In the rows, zero is written as 128.
Facts:
dabrak Ξ skizuples; dabrak Ξ vafedran; dabrak Ξ briklopor; dabrak Ξ dubom; dabrak Ξ mozeplur
fibrek Ξ skoguflil; fibrek Ξ zolel; fibrek Ξ noke; fibrek Ξ nodrin; fibrek Ξ bagir
fibrek Ξ mebek; fibrek Ξ drufan; flafliklur Ξ tuzol; flafliklur Ξ legras; flafliklur Ξ busar
flafliklur Ξ klegretrek; flafliklur Ξ nefu; flafliklur Ξ kebun; flela Ξ skoguflil; flela Ξ nimasem
flela Ξ kamu; flezor Ξ veme; flezor Ξ ragofli; flezor Ξ skeze; flezor Ξ supi
flezor Ξ dubom; flezor Ξ mebek; gredukik Ξ klofla; gredukik Ξ tuzol; gredukik Ξ nefu
gredukik Ξ suke; gredukik Ξ nibruvus; gredukik Ξ grasu; grestas Ξ vafedran; grestas Ξ plobun
grestas Ξ susol; kefol Ξ staklo; kefol Ξ fubo; kefol Ξ lazimak; kiplum Ξ vafedran
kiplum Ξ grumim; kiplum Ξ flane; kiplum Ξ flekan; kledom Ξ kagir; kledom Ξ bafo
kledom Ξ lotril; kledom Ξ gubrusok; kledom Ξ bagir; kledom Ξ traflugak; klelun Ξ drogrer
klelun Ξ gravek; klelun Ξ dustesos; klelun Ξ drivin; klelun Ξ sastir; klumi Ξ stamukli
klumi Ξ kofik; klumi Ξ gromiklas; klumi Ξ skeze; klumi Ξ grasu; kluno Ξ klofla
kluno Ξ ribiple; kluno Ξ kofik; kluno Ξ klegretrek; kluno Ξ gubrusok; kluno Ξ gobro
klutukla Ξ stepluk; legrim Ξ legras; legrim Ξ lazimak; legrim Ξ mozeplur; nadrir Ξ skizuples
nadrir Ξ foni; nadrir Ξ bopi; nadrir Ξ tonur; nadrir Ξ lazimak; nadrir Ξ flidosti
padru Ξ grima; padru Ξ komek; padru Ξ kavum; padru Ξ grobik; padru Ξ dones
padru Ξ putik; plastales Ξ vulek; plastales Ξ suke; plastales Ξ klatru; pligrolir Ξ skebridrun
pligrolir Ξ dukil; pligrolir Ξ katol; pligrolir Ξ grese; plumik Ξ vafedran; plumik Ξ beplal
plumik Ξ flabredran; potiden Ξ sumuk; potiden Ξ grutamen; potiden Ξ vonu; potiden Ξ kludrak
potiden Ξ ninedek; tinafom Ξ klofla; tinafom Ξ grutamen; tinafom Ξ gudar; tosol Ξ betror
tosol Ξ driror; tosol Ξ plostus; tosol Ξ flane; tosol Ξ flabredran; tosol Ξ drufan
tosol Ξ traflugak; tosol Ξ klatru; totuk Ξ dukil; totuk Ξ suste; traskise Ξ pleplu
traskise Ξ stamukli; traskise Ξ grukasim; traskise Ξ rustak; traskise Ξ gredor; traskise Ξ botuk
traskise Ξ ropagon; traskise Ξ drufan; vebo Ξ lusku; vebo Ξ busar; vebo Ξ beplal
vebo Ξ traflugak; vogu Ξ lusku; vogu Ξ gromiklas; vogu Ξ bafo; vogu Ξ busar
vogu Ξ brata; vogu Ξ dubom; vonun Ξ kofik; vonun Ξ lesi; vonun Ξ trufin
vonun Ξ gubrusok; vonun Ξ poflu; zamin Ξ grafen; zamin Ξ bopi; zamin Ξ tonur
zamin Ξ gubrusok; zamin Ξ gradre; zamin Ξ poflu; zofol Ξ lusku; zofol Ξ grobik
zofol Ξ nifal; zofol Ξ flidosti; bafo φ 555; bagir φ 555; bebrin φ 367
beplal φ 367; betror φ 970; bopi φ 726; botuk φ 970; brata φ 970
briklopor φ 970; busar φ 970; dabrak φ 379; dones φ 367; drapak φ 970
driror φ 970; drivin φ 313; drogrer φ 313; drufan φ 367; dubom φ 555
dukil φ 970; dustesos φ 970; fibrek φ 662; flabredran φ 726; flafliklur φ 970
flagik φ 555; flane φ 726; flekan φ 555; flela φ 555; flezor φ 379
flidosti φ 662; foni φ 726; fubo φ 379; gobro φ 726; gradre φ 313
grafen φ 313; grasu φ 379; gravek φ 313; gredor φ 555; gredukik φ 970
grese φ 970; grestas φ 970; grima φ 379; grobik φ 662; gromiklas φ 970
grukasim φ 970; grumim φ 970; grutamen φ 662; gubrusok φ 970; gudar φ 970
gudu φ 313; kagir φ 367; kamu φ 726; katol φ 555; kavum φ 555
kebun φ 726; kefol φ 726; kiplum φ 662; klatru φ 367; kledom φ 367
klegretrek φ 970; klelun φ 313; klofla φ 367; klofli φ 555; kludrak φ 662
klumi φ 970; kluno φ 726; klutukla φ 367; kofik φ 970; komek φ 726
lazimak φ 726; legras φ 970; legrim φ 555; lesi φ 662; lotril φ 970
lusken φ 970; lusku φ 555; mebek φ 379; mozeplur φ 555; nadrir φ 379
narekes φ 662; nefu φ 379; nibruvus φ 555; nifal φ 726; nimasem φ 367
ninedek φ 726; nodrin φ 662; noke φ 367; padru φ 970; plastales φ 726
pleplu φ 379; pligrolir φ 379; plobun φ 367; plostus φ 970; plumik φ 662
poflu φ 313; potiden φ 726; putik φ 379; ragofli φ 367; ribiple φ 313
ropagon φ 662; rustak φ 379; sastir φ 379; skebridrun φ 555; skeze φ 970
skizuples φ 662; skoguflil φ 662; staklo φ 970; stamukli φ 970; stepluk φ 313
suke φ 662; sumuk φ 970; supi φ 970; susol φ 970; suste φ 970
tinafom φ 726; tonur φ 970; tosol φ 970; totuk φ 726; traflugak φ 555
traskise φ 662; trufin φ 970; tuzol φ 379; vafedran φ 970; vebo φ 662
veme φ 555; vogu φ 379; vonu φ 379; vonun φ 970; vulek φ 970
zamin φ 970; zofol φ 726; zolel φ 970

Known rows:
staklo: [167 163 146 114 137 102 172 116 104 102  76 121 142 125 143 130 103 142
 118 159  98 134 101 140 138 146 145  94 145 133 148 139 153 163 132 122
 161 103 104 133 127 167 137 101]
dubom: [129 101 150 113 105 139 125 113 139 153 135 122 139 106 113 143 139 121
 130 110 149 154 134 133  95 113  91 142 110 158 154 100 110 142 141 125
 123 157 125 131 149  98 113 159]
lotril: [159 175 159 113 111 112 170 118 117 120  71 140 131 121 133 125 120 122
 105 178 107 136  98 121 135 149 140 120 149 125 129 159 149 156 147 144
 153 123 137 117 130 173 131  98]
drogrer: [110  86 126 156 169 115 142 134 113 101 113  53 120 146 156 140 125 135
  92 141 151 164 102 140 182 138 163 164  94 118  97 109 143 152 125 132
 128 122 113 146 125 125 115 155]
busar: [161 162 167 102 107 105 173 121 106 118  68 135 134 116 128 131 116 115
 110 167 103 143  95 115 131 150 140 118 152 145 137 153 156 168 144 126
 147 110 117 132 132 176 142 115]
legrim: [126 129  91 119 137 127 112 104 131 145 154 145 151 144 111 135 123 158
 164 112 162 153 150 136 109 108 103 114  99 122 160  81  99 108 132  98
 116 115 125 111 167  96 130 118]
suste: [160 153 147 155 163  94 150 123 130 133  65 116 128 131 156 134  82 121
 105 108  90  90  98 168 141 129 180  86 152 116 115 157 184 172 151 156
 167  94 102 137 121 147  97  92]
grutamen: [114 111 163 106 123 110 117 158 116 140 151 144  93 121 144 110 147 121
 135  72  90 125 121 135 131 110 128 166 137 119  85  97 140 127 104 105
 129 105 142 155 102 164 161 117]
gravek: [112  94 124 159 165 112 143 135 117  99 111  51 119 145 152 143 124 134
  93 142 149 166  98 143 184 136 164 164  95 112  98 105 140 153 130 133
 128 122 108 148 120 130 115 153]
lusken: [142 169 139 145 149  97 152 126 123 110  69 114 129 141 144 126 108 140
 109 163 109 125  93 145 157 135 169 106 135 121 113 149 164 157 143 140
 149 107 114 128 115 169 124  94]
nifal: [127 134 147 125 116 120 116 129 135 126 164 111 128  93 137 127 149 138
 128 131 114 130 162 135 107 126 119 111 126 168 175 129  98  97  69 104
 138 154  85 124 118 108 128 138]
drivin: [111  91 122 156 169 115 142 136 115 103 115  56 119 146 155 140 125 133
  90 142 145 165  94 144 187 139 164 165  95 119  95 104 140 155 126 133
 131 124 108 152 122 128 119 157]
vulek: [141 164 160 121 113  90 155 132 117 129  66 137 131 140 124 124 115 112
 116 166 109 136  99 113 142 138 157 124 149 129 114 151 158 162 156 125
 128  93 122 133 126 182 138 106]
beplal: [133  15  77 107 144 222 114 149  99  87 181 121 164 163  81 127 108 103
 141 114 136  81 149  50 118 144  89 117 133 130 129 185  97  79 140 172
  60 140 119 177 115  89 143 249]
putik: [100  94 120 128 154 152 111 118 138 126 151  88 123  97 108 133 150 164
 138 108 164 148 148 185 106 119 102 140 111 168 160  82 104 146 103 100
 127 174 121 142 115  97  98 135]
tosol: [129 204 114 151 125  78 127 127 135 102  73 162 151 164 129 121 122 143
 143 212 145 121 107 100 149 154 150  94 139  77 110 146 149 139 168 120
 124  99 137  86 154 159 130  80]
klofli: [106 111 117 149 150 134 100 121 148 151 135 106 128 136 121 133 132 145
 134  93 151 144 144 155 117  94 135 138  90 138 134  97 117 135 133 128
 125 133 123 133 137  95 112 139]

Rows:
No name comes twice in this set of rows, the named rows included.
[161 169 152  95 112 108 186 116 105 137  76 139 124 125 129 120 110 114
 114 149  91 149  96 125 140 135 152 132 152 139 130 150 157 159 142 129
 150  89 137 131 123 192 156  98]  klegretrek
[140 195  98 133 173 100 157 111 126  67  91 117 144 147 141 116 112 192
 122 203 125 137 102 148 164 145 152  81 121 100 138 124 138 140 121 131
 164 123 110 105 133 157 133  63]  padru
[109 126 151 139 146  95  97 159 131 103 151 137 108 119 156 112 142 150
 130 100 108 101 118 146 128 122 118 127 128 105  91  97 136 127 109 117
 145 136 124 139 108 127 129 110]  narekes
[113 133  68 120 147 146 100  95 146 134 172 143 142 127 107 129 132 174
 186 116 181 143 157 163 103 123  90 111 114 123 167  73  89 112 114  72
 125 135 146 106 147  86 112  93]  nadrir
[126 162 103 135 130 109 101 128 138 133 176 134 129 128 146 123 136 152
 156 125 125 122 180 132 120 123 131  92 118 131 165 117 100  73  81  87
 130 117  93 105 135  99 139 100]  kefol
[113 103 128 130 157 138 119 113 133 117 142  92 135 115 119 139 135 164
 127 112 144 159 138 160 110 102 112 133  91 161 159  90 102 137 110 128
 136 167 105 138 131  98 114 147]  kavum
[143 112 170  93 127 109 137 140 114  94 156 140 120  89 148 121 138 154
 133 106 101 123 120 133 110 141  78 113 141 130 133  92 118 132  92 107
 160 156 114 148 118 122 140 125]  flidosti
[120  21  71 122 132 224 106 157 109 106 178 131 151 163  79 125 116  88
 136 107 139  79 146  46 125 137 100 139 133 127 111 189 103  80 147 178
  48 135 137 178 116 101 147 246]  klatru
[109 124  79 176 174 140  69 114 165 168 150 132 124 136 127 134 110 142
 162  52 170  86 154 198 116 111 139 104 120 107 128  90 137 120 137 106
 121 116 136 114 134  64  69  89]  pligrolir
[143 181 119 143 136  71 132 122 117  92  68 156 160 153 132 118 109 153
 141 198 137 115 109 113 140 154 152  78 136  97 126 142 145 155 160 107
 128  90 103 111 142 156 127  87]  grestas

Now the same elements, written a new way:
Known rows:
pleplu: [139 152 198  70  95 168 183 110  89 168 105 163 102 179 160 103 146  96
 155 125 113 110 105 103 130 171]
klofla: [ 96  83 156 178 102 101 124 137  81  94 118 144 100 132 111 121 129 198
 153 144 123  72 148 199 126 131]
vonu: [162 134 225 137  67 131 186 138  78 142 129 160 125 203 148 158 137 108
 154 126 123  95 126 102 151 126]
gobro: [111 140 184 147 109 106 150  71 123 124  94 162 109 153 137 143 106 131
 140 123 141 105 142 103  98 111]
drufan: [ 88  95 109 108 130 132 129 137  82 104 116 147  88 143 128  54 139 192
 143 152 106  87 126 195 114 163]
fibrek: [137 118  94  97 140 186 130  38 182 174 144 161 131 112 151 144 117  96
 124 140 130 157  80 128 165 142]
noke: [ 91  83 116 109 152 146 134 128  96 108 113 153 103 121 136  62 133 188
 151 144 121 100 127 205 119 159]
plobun: [116  84 120 118 114 120 118 167 111  95 149 103 105 130 158  81 142 209
 161 169 102 108 128 176  92 124]
sumuk: [132 134 113 181 133 109 129 172  97 110 154 139 144 136  65 170 126 130
  93 130 146 117 160 130 157 128]
gudu: [140  99 109 112 122 103 121 139 137 150 147  94 175 143 125 152  99 150
 117 106 120 143 109 153 163 153]
briklopor: [119 146  97 122 139 110 100 169 134 121 130  85 122  81  97 124 146 134
 114 126 123 144 146 121  98 136]
susol: [127 148  86 120 131 115 110 187 128 114 155  90 123 111 105 127 156 144
 105 149 121 147 143 108 104 138]
pligrolir: [168 107 233  77 168 189 154 145 127 169 139 135 163 194 191 163 106 130
 207 151 126 131 107  70 167 119]
sastir: [153 143 212 116  81 149 246 158  73 158 143 116 145 179 189 103 115 112
 126 111 117 139  87 102 120 117]
skizuples: [140 157 116 142  82 102  94  91 157 146 111  65 112 129 152 113 112  92
 127 118 125 154 100 116 126 111]
drapak: [129 119 108 142 175 132 130 178 121 117 145 117 155 108  99 142 126 132
 101 128 138 149 139 126 143 132]
tonur: [107 138 124 156 148  98 101 168 130 121 108  79 127  67  91 131 129 116
 117  91 143 137 150 133 105 128]

Rows:
No name comes twice in this set of rows, the named rows included.
[ 98 140 126 160 156 119 114 153 118 131 107 113 128  74  77 147 128 123
 113 101 143 126 152 141 126 144]  trufin
[168 108 214  68 100 174 171  95 154 162 132 164 122 119 176 158 173  98
 193 134 121 122 114  93 113 127]  vogu
[160  93 170  87 137 122 142  78 185 109 143 177 139 125 178 129 136 103
 157 120 143 144 141  99  83  81]  zofol
[159 112 214  58 115 189 186  94 144 177 131 175 125 121 181 146 157 107
 183 136 125 123 107  91 123 148]  flezor
[135 158 205  67  99 153 179 116  91 168  82 147  94 169 165  92 138  96
 155 110 112 108 112 108 113 161]  mebek
[140 112 177 149 116 132 165  67 142 125 143 199 134 155 136 187 118 141
 143 154 145 111 145  96 116  85]  tinafom
[125 110 183 130 129 140 159  48 163 130 129 193 132 111 146 187 120 136
 162 141 148 115 134  98 104  99]  kluno
[169 121 210  65  87 169 163 115 164 163 142 134 123 114 195 156 169 121
 192 141 109 133 115  83  96 121]  dabrak
[168 112 169 106 127  88 140 107 141  86 119 162 140 187 161  78 120  88
 132  94 151 133 148 115 100  80]  komek
[109 146 149  94 151 130 163  82 115 140 101 164 120 176 153  87 105 127
 125 128 132 126 120 102  99 128]  kamu
[143  46 141 120 137  95 113 167 116  58 142 148 136 134 152  56 145 141
 161 102 131 115 155 206 123 108]  dones
[121  52 142 134 159 145 150 155 120  96 164 139 147 133 160 105 119 198
 165 157 128 119 126 188 133 117]  klutukla

Now the same elements, written a new way:
Known rows:
zamin: [ 72 127 144 113  94  91 120 123 172 191 110 180  92  26 142 122 143 171
 138 150 167 110 149 139  95 128 122  89 131 103 131 146 138 106 181 162
 125 102 143]
drogrer: [148  96 136 112  97 123 125 118 150 192 175 109 147 154  73  92 131 154
 113 102 143 115 142  90 184 167 105 142 128 138  84 161 122 115 182 127
 169 131 176]
klofla: [153  67 144 178 101  85 100 148 144 163 244 109  76 179 117 167 208 145
 115 147 118 108 166  93 145  79  96 103 135 145 126 135 106 146 145 120
 145  87 146]
grobik: [134  94 143 122 106 109 116 145 151 183 175 115 143 164  90 102 139 160
 109 120 107 114 133  76 172 162 123 135 145 142 112 152  80 112 190 126
 162 122 153]
lesi: [135  94 138 120 102 114 115 163 157 195 174 113 138 158  90 103 131 146
 123 112 113 108 135  90 162 155 117 128 150 143 117 149  93 119 182 119
 163 122 165]
grumim: [104  94 164 102 104 110  99 126 139 157 135 163 137  65 151 123 141 156
  86 161 148 152 127 137 126 127 110 112 123 103 119 161 155 125 191 157
  92  86 147]
susol: [104  91 165 103 103 109 100 128 140 156 134 163 137  67 151 124 140 154
  84 160 149 151 129 137 127 128 111 111 120 104 119 161 156 127 191 160
  92  85 146]
gobro: [ 97 111 138 120 147 130 119 208 172 142  89 132 178 113 147 104  65 157
  94 149 117 134 140 103 141 116 149 151 158 143  99 131  93 111 134 126
 105 136 132]
rustak: [126 134 105 161 133 125 111 192 204  87 132  84 169 163 170 158 112 141
 103 139 123 133 173  85 126  77 119 184 149 138  63 113  81 131 102 118
 126 174  83]
kagir: [162  82 131 177  77  81 110 146 151 159 238 109  99 175 135 164 224 145
 114 151 121 105 151  88 135  93 102 112 145 149 124 135 102 133 175 129
 160  93 134]
noke: [163  84 132 177  79  92 111 145 145 147 246 106 101 171 140 163 225 143
 114 157 122 108 149  91 142  94  98 111 148 147 129 133 102 134 177 123
 161 101 139]
pligrolir: [ 74 144 146 174 147 103 137 170 178 105 116  83 153 163 168 144 134 183
 112 125 133 120 214  41 125  63 103 197 135 113  78 103  62 114 117 104
 111 207  67]
skebridrun: [ 70 118 125 103 133 125  87 130 182 145 133  93 159 120 131 123 117 146
 109 116 104 148 153 109 123 161 104 165 115  73  80 140 119 122 171 128
 109 138 114]
suste: [ 88 101 171 104 110 105 107 121 127 170 134 149 137  56 156 114 158 172
  79 168 140 148 140 117 132 123 109 112 113  94 108 159 143 114 196 149
  87  93 142]
veme: [ 86 117 113 103 133 138  83 129 189 131 141  98 159 117 130 128 111 139
 112 118 104 148 141 125 124 167 111 160 122  83  85 137 125 125 167 131
 118 134 112]
grima: [123 133 106 161 134 114 111 191 206  93 126  84 170 167 167 157 113 147
 100 141 119 133 178  79 122  77 121 185 147 136  61 116  77 130 102 123
 125 171  79]
gromiklas: [111 101 150 106 111 121  95 117 139 158 143 164 130  52 146 123 144 164
  86 168 137 149 123 137 132 136 123 108 122 112 110 157 147 116 183 161
  95  77 135]

Rows:
No name comes twice in this set of rows, the named rows included.
[ 83 120 147 116  98 108 112 132 160 203 116 183  76  22 139 124 136 165
 143 136 161 116 149 144  93 125 118  92 136 113 134 138 149 104 167 150
 111  93 139]  vonun
[ 84 116 133 114 150 117 128 185 190 108  91 128 192 111 146 105  64 167
  94 182 128 127 139 103 154 118 164 132 153 128 108 139  73 119 144 144
 133 159 149]  lazimak
[167  86 133 180  77 104 113 143 139 144 251 106 102 168 148 162 226 141
 115 153 127 107 143  94 144  95  95 114 153 146 135 128 108 133 181 117
 158 107 135]  drufan
[121 133 100 159 134 113 115 186 215  81 129  82 171 165 166 158 108 145
 104 152 122 131 179  86 130  75 124 178 145 133  64 117  74 134 101 127
 133 176  90]  fubo
[ 96 107 148 100 101 100 105 124 154 165 131 159 133  49 148 121 146 162
  93 175 148 137 134 133 124 129 120  98 122 100 112 161 143 118 191 164
 109  88 151]  tonur
[ 77 105 180 104 110 100 113 118 121 177 131 144 140  57 157 108 166 180
  77 167 140 146 149 106 135 118 102 118 109  85 109 158 140 110 201 145
  82  98 139]  dukil
[ 53 118 118 108 156 121  96  82 214  85 139 117 140 119 109 139  92 165
 132 139 134 130 151 125 140 166 134 127 116  62 113 143  96 139 160 156
 149 171 134]  legrim
[146 104 124 112  88 112 127 130 163 212 164 110 136 143  72  92 129 147
 130  98 146 104 146  94 167 167 103 136 132 140  82 161 124 111 178 128
 177 128 179]  poflu
[141  98 138 124 105 140 119 154 143 172 190 104 147 152 104 102 139 146
 120 119 117 109 125  91 180 160 115 131 155 138 125 141  92 114 192 110
 165 139 162]  skoguflil
[ 86 127 110 105 126 147  86 132 188 139 139 102 157 108 136 126 115 139
 117 113 109 145 140 124 120 170 109 163 128  86  86 133 125 118 171 127
 120 137 109]  bagir
[136  80 149 122 122 129 110 152 142 179 186 110 135 166  83 105 126 150
 114 115 111 117 135  90 182 151 116 128 143 138 117 146  93 126 171 113
 152 125 166]  suke
[ 90 116 111 105 132 137  81 120 194 120 140 111 156 122 127 131 106 142
 111 115 107 150 136 125 123 174 119 164 124  90  87 139 120 127 171 143
 122 132 107]  dubom

